X =
[[-13.2  11.5  -5.8  29.7  13.2  49.4  -4.1  -3.6   2.4 -36.9  -5.3 -21.1
  -11.8  15.4]
 [ -1.1  16.7  42.8 -10.5  23.7  51.1  -1.8 -21.5  -2.7   5.6  10.7  21.8
  -24.6  17.9]]
X[-2,-14]	-13.2
X[0,-12]	-5.8
X[-2,-8]	-4.1
X[:, -12]	[-5.8, 42.8]
X[:, -7]	[-3.6, -21.5]
X[-1,12]	-24.6
X[:, -6]	[2.4, -2.7]
X[-1,9]	5.6
X[1,3]	-10.5
X[1,-13]	16.7
X[-1,0]	-1.1
X[1,5]	51.1
X[-1]	[-1.1, 16.7, 42.8, -10.5, 23.7, 51.1, -1.8, -21.5, -2.7, 5.6, 10.7, 21.8, -24.6, 17.9]
X[-1,-10]	23.7
X[0]	[-13.2, 11.5, -5.8, 29.7, 13.2, 49.4, -4.1, -3.6, 2.4, -36.9, -5.3, -21.1, -11.8, 15.4]
X[-2,-13]	11.5
X[-2,-3]	-21.1
X[-1,-12]	42.8
X[0,-6]	2.4
X[-1,8]	-2.7

B =
[ 18.7 -40.5 -15.0  14.4  -8.6  -1.1  15.2 -35.6 -53.3 -34.0 -31.5   5.1
  -0.4]
B[-13] -> 18.7
B[-8] -> -1.1
B[3] -> 14.4
B[4] -> -8.6
B[-6] -> -35.6
B[11] -> 5.1
B[12] -> -0.4
B[1] -> -40.5
B[6] -> 15.2

a = [ 31.4 -53.5  56.5 -44.7  43.5 -65.9  59.0 -30.2  44.6 -26.8 -55.1]
a[0] = 31.4
a[9] = -26.8
a[10] = -55.1
a[3] = -44.7
a[6] = 59.0
a[7] = -30.2

m =
 120.317   122.321  -108.854  -164.393   -88.584  -127.513   114.743  -110.061   -71.159   -80.412
-170.693  -142.582   -54.875  -143.792   -11.492  -109.155   -57.542     3.354   -90.876   -18.153
 -60.881   -33.582  -115.445    52.199    45.966    40.397   -96.868  -168.038    -8.368   -43.786
 123.818     3.349   -82.077    92.104   -73.096    32.904   -77.018  -160.626    18.918  -131.284
 -38.907   -23.988  -119.958    -7.701    48.007    13.012  -132.130  -148.033    13.641   -81.769
  90.520   -32.045    10.682    99.501   -40.108    25.547   -33.477  -107.470    18.141  -167.507
 206.178   203.048  -197.126   -68.212   -66.904   -35.947   103.641  -105.736    33.198  -121.409
  19.261   -40.185   -26.957    19.488  -131.875   -73.115    -1.060   -75.056   -99.829   -99.389
  -1.640    69.519   -87.984  -172.108   -36.529  -159.240   -75.480    88.646  -146.597  -137.041
 -11.803  -139.833    57.218   141.420   -78.974    66.054    60.422  -137.783   -74.405    -7.961
 -15.531   -90.212    70.994    83.799   -86.393    -7.803   -56.767  -101.119  -118.920   -82.298
 152.435   150.319  -199.125    92.538   -40.251    87.549     1.565  -174.768   129.939  -194.327
-103.419  -103.204   -21.263  -125.776    -3.594   -67.159   -57.719    31.682   -54.104    -0.362
m[0,0]	120.317
m[2]	[-60.881, -33.582, -115.445, 52.199, 45.966, 40.397, -96.868, -168.038, -8.368, -43.786]
m[3]	[123.818, 3.349, -82.077, 92.104, -73.096, 32.904, -77.018, -160.626, 18.918, -131.284]
m[8,5]	-159.240
m[0,6]	114.743
m[7,8]	-99.829
m[:, 1]	[122.321, -142.582, -33.582, 3.349, -23.988, -32.045, 203.048, -40.185, 69.519, -139.833, -90.212, 150.319, -103.204]
m[3,6]	-77.018
m[2,7]	-168.038
m[:, 9]	[-80.412, -18.153, -43.786, -131.284, -81.769, -167.507, -121.409, -99.389, -137.041, -7.961, -82.298, -194.327, -0.362]
m[4,2]	-119.958
m[12]	[-103.419, -103.204, -21.263, -125.776, -3.594, -67.159, -57.719, 31.682, -54.104, -0.362]
m[5]	[90.520, -32.045, 10.682, 99.501, -40.108, 25.547, -33.477, -107.470, 18.141, -167.507]
m[:, 7]	[-110.061, 3.354, -168.038, -160.626, -148.033, -107.470, -105.736, -75.056, 88.646, -137.783, -101.119, -174.768, 31.682]
m[3,1]	3.349
m[10,2]	70.994
m[11,7]	-174.768
m[9]	[-11.803, -139.833, 57.218, 141.420, -78.974, 66.054, 60.422, -137.783, -74.405, -7.961]
m[8]	[-1.640, 69.519, -87.984, -172.108, -36.529, -159.240, -75.480, 88.646, -146.597, -137.041]
m[8,3]	-172.108
m[2,6]	-96.868
m[12,0]	-103.419
m[8,6]	-75.480
m[1,0]	-170.693
m[12,8]	-54.104
m[11,0]	152.435
m[10]	[-15.531, -90.212, 70.994, 83.799, -86.393, -7.803, -56.767, -101.119, -118.920, -82.298]
m[1,5]	-109.155
m[3,2]	-82.077
m[7,4]	-131.875
m[12,3]	-125.776
m[:, 2]	[-108.854, -54.875, -115.445, -82.077, -119.958, 10.682, -197.126, -26.957, -87.984, 57.218, 70.994, -199.125, -21.263]
m[7,7]	-75.056

grid =
array([[ -7.1, -18.5,   2.3,   1.5],
       [-53.1, -29.7, -30.2, -30.2],
       [-64.3, -62.9,  14.4, -26.5]])
grid[0,0] -> -7.1
grid[1,0] -> -53.1
grid[2] -> [-64.3, -62.9, 14.4, -26.5]
grid[0,3] -> 1.5
grid[1,2] -> -30.2
grid[1] -> [-53.1, -29.7, -30.2, -30.2]
grid[0,2] -> 2.3
grid[1,1] -> -29.7
grid[2,3] -> -26.5
grid[0,1] -> -18.5
grid[0] -> [-7.1, -18.5, 2.3, 1.5]
